Here is a tiny trained network, its code and every weight. The questions are about switching its units off for an input and a class, where a switched-off unit gives its printed mean instead of its output.

import numpy as np


def w(rows, s, z=0):
    codes = np.array(rows[::2]) - 128.0
    scale = np.full(codes.shape[1], s)
    scale[-1] = z or s
    return codes * scale


def norm(h):
    return h / np.sqrt((h * h).mean(-1, keepdims=True) + 1e-5)


def f(y):
    return np.maximum(y, 0)


def log_softmax(a):
    a = a - a.max(-1, keepdims=True)
    return a - np.log(np.exp(a).sum(-1, keepdims=True))


def net(x, mask):
    res = np.array(x, float).reshape(1, 4) / 4 @ E
    u = 0
    for l in range(4):
        y = f(norm(res) @ A[l][:, :-1].T + A[l][:, -1])
        res = res + np.where(mask[u : u + 13], y, B[l][:, -1]) @ B[l][:, :-1]
        u += 13
    return log_softmax(norm(res)[-1] @ U[:, :-1].T + U[:, -1])


A, B = {}, {}
E = w([
[133,102,94,52,75,105,121,233,171,197,100,81],'x0',
[143,184,70,163,134,97,141,141,254,62,144,147],'x1',
[124,67,83,210,70,145,126,198,70,29,88,72],'x2',
[58,114,181,130,42,18,201,92,118,111,77,188],'x3',
],0.0095)
A[0] = w([
[40,163,144,130,14,46,241,67,147,112,68,223,22],'L0N0',
[101,161,158,204,190,102,174,7,82,91,199,225,35],'L0N1',
[139,205,65,157,133,82,171,118,229,93,135,146,11],'L0N2',
[99,232,96,149,103,122,99,175,211,109,109,181,19],'L0N3',
[195,150,184,108,212,135,118,108,162,181,200,116,99],'L0N4',
[102,123,117,52,57,86,124,253,185,197,106,124,16],'L0N5',
[129,165,171,63,137,118,118,87,221,164,140,209,31],'L0N6',
[91,99,228,79,138,164,97,92,15,183,93,157,26],'L0N7',
[63,46,141,77,119,144,148,121,35,180,139,185,30],'L0N8',
[125,109,91,192,74,143,199,143,93,49,58,136,65],'L0N9',
[111,158,61,172,156,100,151,110,246,85,82,164,3],'L0N10',
[71,137,138,79,160,32,195,70,162,225,124,224,66],'L0N11',
[169,185,109,12,93,80,168,183,129,203,137,124,34],'L0N12',
],0.0066,0.0051)
B[0] = w([
[243,215,179,197,132,106,102,188,166,151,52,115,253],'L0N0',
[70,179,2,69,136,94,128,71,114,138,40,107,224],'L0N1',
[134,53,116,146,208,74,172,130,183,122,204,114,178],'L0N2',
[138,97,118,118,163,82,179,147,90,138,183,104,164],'L0N3',
[158,127,138,85,75,190,96,136,118,99,167,139,209],'L0N4',
[78,130,36,124,160,94,114,49,114,135,39,157,210],'L0N5',
[125,78,131,86,75,181,138,148,123,91,184,185,201],'L0N6',
[157,74,117,156,156,80,202,104,143,135,208,60,215],'L0N7',
[137,114,128,176,164,72,201,169,157,196,172,100,190],'L0N8',
[87,108,141,44,81,182,106,168,110,93,178,208,198],'L0N9',
[172,56,102,154,170,89,212,133,115,129,195,92,173],'L0N10',
[112,129,182,54,53,157,81,160,78,62,168,173,244],'L0N11',
[112,140,58,88,121,126,123,63,92,98,90,105,192],'L0N12',
],0.0081,0.0076)
A[1] = w([
[111,86,186,166,137,113,156,98,57,251,170,5,28],'L1N0',
[145,141,136,102,131,154,71,129,118,108,135,122,2],'L1N1',
[70,61,126,190,87,132,94,191,109,64,111,129,78],'L1N2',
[125,128,137,174,170,108,170,143,212,144,176,127,15],'L1N3',
[102,109,254,168,84,69,133,136,139,105,110,138,44],'L1N4',
[110,159,178,136,168,153,120,61,128,98,153,202,75],'L1N5',
[168,151,138,160,205,235,75,142,161,158,175,96,41],'L1N6',
[150,110,30,95,160,183,55,107,115,112,156,125,89],'L1N7',
[95,180,133,182,200,149,135,52,111,116,110,135,20],'L1N8',
[118,113,190,109,127,119,126,136,56,160,152,121,18],'L1N9',
[103,159,188,135,88,128,168,148,186,162,100,140,59],'L1N10',
[80,121,122,143,71,159,134,108,147,129,150,126,63],'L1N11',
[92,164,140,204,197,161,147,24,59,57,118,143,48],'L1N12',
],0.009,0.0041)
B[1] = w([
[122,25,124,162,232,93,243,74,166,77,160,140,227],'L1N0',
[135,158,166,121,111,115,175,137,156,104,123,87,149],'L1N1',
[121,143,139,83,35,226,169,36,139,128,226,163,199],'L1N2',
[120,71,134,167,202,129,176,109,102,135,156,86,151],'L1N3',
[214,185,186,169,185,155,92,135,74,123,79,136,175],'L1N4',
[99,99,98,64,101,113,109,132,124,153,130,102,163],'L1N5',
[254,201,197,187,134,93,96,159,114,159,26,204,205],'L1N6',
[103,177,195,147,112,66,172,191,62,128,79,129,255],'L1N7',
[94,129,84,121,111,78,90,115,120,170,113,85,150],'L1N8',
[111,110,107,125,176,148,195,150,173,132,172,160,166],'L1N9',
[151,162,133,163,165,170,88,110,155,166,128,87,152],'L1N10',
[142,72,160,139,139,114,79,139,150,118,106,157,133],'L1N11',
[122,107,20,88,94,113,90,127,150,175,83,107,182],'L1N12',
],0.0076,0.0082)
A[2] = w([
[66,174,189,151,179,117,116,145,104,157,134,134,48],'L2N0',
[98,148,151,63,88,186,117,139,93,138,180,116,54],'L2N1',
[115,152,162,22,168,150,97,83,156,161,165,123,42],'L2N2',
[61,100,94,99,146,137,103,149,170,151,57,153,39],'L2N3',
[90,104,105,109,131,121,103,167,157,153,96,133,24],'L2N4',
[86,101,118,145,178,214,140,91,134,132,119,128,3],'L2N5',
[135,92,122,131,109,48,117,143,175,118,184,147,60],'L2N6',
[78,168,254,177,95,51,145,132,108,110,26,169,45],'L2N7',
[104,112,153,155,60,243,87,125,148,83,177,133,1],'L2N8',
[112,85,118,171,184,44,141,164,220,74,216,106,20],'L2N9',
[116,133,102,179,161,95,94,112,235,73,212,96,48],'L2N10',
[98,58,110,98,122,138,97,155,183,204,62,116,44],'L2N11',
[58,111,25,108,128,119,47,64,152,137,49,54,86],'L2N12',
],0.0072,0.0036)
B[2] = w([
[166,143,128,149,116,179,154,89,194,31,108,67,140],'L2N0',
[138,194,151,148,134,103,175,84,196,86,188,145,204],'L2N1',
[108,59,119,183,48,181,53,60,122,95,178,124,197],'L2N2',
[87,111,79,130,136,183,103,114,133,209,101,91,158],'L2N3',
[145,92,106,129,125,110,94,60,95,138,117,127,139],'L2N4',
[159,153,164,97,114,51,174,133,99,152,148,106,141],'L2N5',
[112,98,158,187,160,208,177,73,122,181,107,67,187],'L2N6',
[242,180,156,199,211,165,100,231,174,126,72,126,254],'L2N7',
[49,154,240,52,84,140,84,80,141,145,162,142,178],'L2N8',
[91,38,168,138,229,100,201,83,96,143,166,93,242],'L2N9',
[138,13,119,100,174,157,198,99,113,188,137,120,170],'L2N10',
[115,166,27,127,123,105,138,30,123,167,112,103,152],'L2N11',
[3,175,50,57,85,75,93,152,74,176,110,49,226],'L2N12',
],0.006,0.0043)
A[3] = w([
[57,111,52,92,111,131,101,97,168,178,29,111,113],'L3N0',
[108,77,110,179,152,104,111,146,251,112,179,80,93],'L3N1',
[113,154,216,71,128,142,72,88,149,178,243,159,43],'L3N2',
[119,130,217,67,123,180,32,89,139,114,197,155,33],'L3N3',
[128,168,182,192,181,181,89,184,151,162,60,155,43],'L3N4',
[108,23,189,145,168,134,187,93,81,167,173,84,24],'L3N5',
[86,143,158,185,10,201,139,138,118,57,184,99,2],'L3N6',
[137,129,118,130,164,46,119,183,206,64,225,121,53],'L3N7',
[96,129,123,211,181,123,141,87,99,93,150,190,62],'L3N8',
[165,196,200,186,169,131,55,202,127,163,67,125,17],'L3N9',
[61,68,125,142,20,241,126,184,137,53,158,161,74],'L3N10',
[165,127,180,154,202,187,19,162,88,157,103,96,78],'L3N11',
[85,180,219,79,41,197,93,88,158,152,253,203,114],'L3N12',
],0.0072,0.0039)
B[3] = w([
[78,193,26,148,108,125,5,129,32,150,114,55,204],'L3N0',
[138,92,173,74,145,110,177,136,36,141,170,160,165],'L3N1',
[110,71,170,130,61,189,70,121,174,78,149,170,192],'L3N2',
[87,137,132,105,44,179,68,140,139,49,176,198,184],'L3N3',
[122,219,147,194,113,66,132,130,128,63,66,106,194],'L3N4',
[98,107,105,154,167,119,149,177,207,113,173,133,255],'L3N5',
[137,134,172,83,90,162,49,76,133,121,168,181,177],'L3N6',
[73,65,160,156,187,227,167,47,86,199,111,101,165],'L3N7',
[88,85,71,105,130,122,140,156,101,111,143,124,160],'L3N8',
[181,202,209,227,166,90,77,212,198,172,76,120,228],'L3N9',
[115,111,197,41,127,198,55,102,195,146,213,164,194],'L3N10',
[146,169,120,140,114,101,184,127,234,88,52,201,189],'L3N11',
[76,125,237,172,40,253,99,144,108,43,178,89,249],'L3N12',
],0.0068)
U = w([
[136,27,131,140,218,120,243,112,143,131,188,126,255],'0',
[216,210,199,179,136,120,119,161,158,129,30,149,77],'1',
[107,124,187,93,47,213,87,112,135,91,207,158,95],'2',
[70,155,9,90,109,91,97,106,88,158,89,84,83],'3',
],0.014,0.0013)

Each question gives the input, the list of numbers given to net, and the class t.
The units are the neurons (one row each of A and B). Each row of codes is followed by its name. A weight is (code - 128) times the scale printed after its matrix; where a second scale follows, it is the last column's (A, B and U).
mask holds one flag per neuron, layer by layer. A switched-off neuron (its flag False) gives its mean, the last column of its row in B, instead of its output. The means were averaged over made-up inputs and are rounded, as every weight is.
A unit's drop is (log p(t) with every unit on - log p(t) with that unit switched off) / (log p(t) with every unit on - log p(t) with every unit switched off).
The circuit of an input: a set's keep is (log p(t) with only the set's units on - log p(t) with every unit switched off) / (log p(t) with every unit on - log p(t) with every unit switched off). Starting from the 12 units with the biggest drops (on a tie, the unit counted first), units are removed one at a time, each time the one whose removal leaves the highest keep (on an exact tie, the one counted first), for as long as the keep stays at least 0.8.
units of the circuit, in order: the units of the circuit, biggest drop first
k most important neurons: the k neurons with the biggest drops, biggest first
top k neurons in layer l: the k neurons of layer l with the biggest drops, biggest first
drop of u: that unit's drop, to one decimal
input [6,-6,-3,-4], class 0: units of the circuit, in order : L1N0
input [-3,8,8,3], class 0: top 4 neurons in layer 0 : L0N10, L0N2, L0N11, L0N4
input [-7,6,-4,-3], class 3: 2 most important neurons : L0N1, L1N12
input [6,-5,-5,5], class 3: 2 most important neurons : L0N5, L0N12
input [-5,7,-7,-4], class 0: 4 most important neurons : L0N2, L0N10, L1N2, L0N9
input [-5,-5,-2,4], class 0: 3 most important neurons : L0N7, L0N8, L1N0
input [4,6,-7,-2], class 2: 3 most important neurons : L0N4, L0N6, L0N11
input [-8,-4,-7,4], class 3: 3 most important neurons : L0N1, L1N12, L0N9
input [7,0,7,-8], class 1: 3 most important neurons : L0N1, L0N11, L1N6
input [7,0,6,-7], class 1: 3 most important neurons : L0N1, L1N7, L1N6
input [-3,-4,-4,4], class 0: 2 most important neurons : L0N7, L0N8
input [-7,0,-5,7], class 1: 3 most important neurons : L0N0, L0N11, L0N5
input [0,4,8,7], class 2: 3 most important neurons : L0N9, L1N2, L1N7
input [-6,-6,1,-5], class 0: units of the circuit, in order : L0N7
input [-2,-4,5,-6], class 1: 2 most important neurons : L1N6, L0N11
input [5,7,-6,5], class 0: 2 most important neurons : L0N2, L0N10
input [7,7,-4,0], class 0: 2 most important neurons : L0N2, L0N10
input [0,6,-6,-3], class 0: top 2 neurons in layer 1 : L1N2, L1N3
input [-4,0,5,5], class 1: 2 most important neurons : L0N0, L2N7
input [-3,4,-4,-8], class 1: units of the circuit, in order : L1N6
input [6,-1,6,-6], class 1: top 4 neurons in layer 0 : L0N11, L0N1, L0N6, L0N9
input [-7,6,4,1], class 3: top 3 neurons in layer 0 : L0N1, L0N7, L0N8
input [4,2,0,-3], class 3: drop of L0N5 : 1.7
input [2,2,-3,-5], class 1: drop of L1N6 : 0.2
input [8,3,-2,5], class 3: drop of L0N5 : 2.4
input [-1,4,8,4], class 2: drop of L1N2 : 0.2
input [-7,3,-4,5], class 3: units of the circuit, in order : L0N1
input [7,-3,-6,1], class 3: top 3 neurons in layer 0 : L0N5, L0N12, L0N9
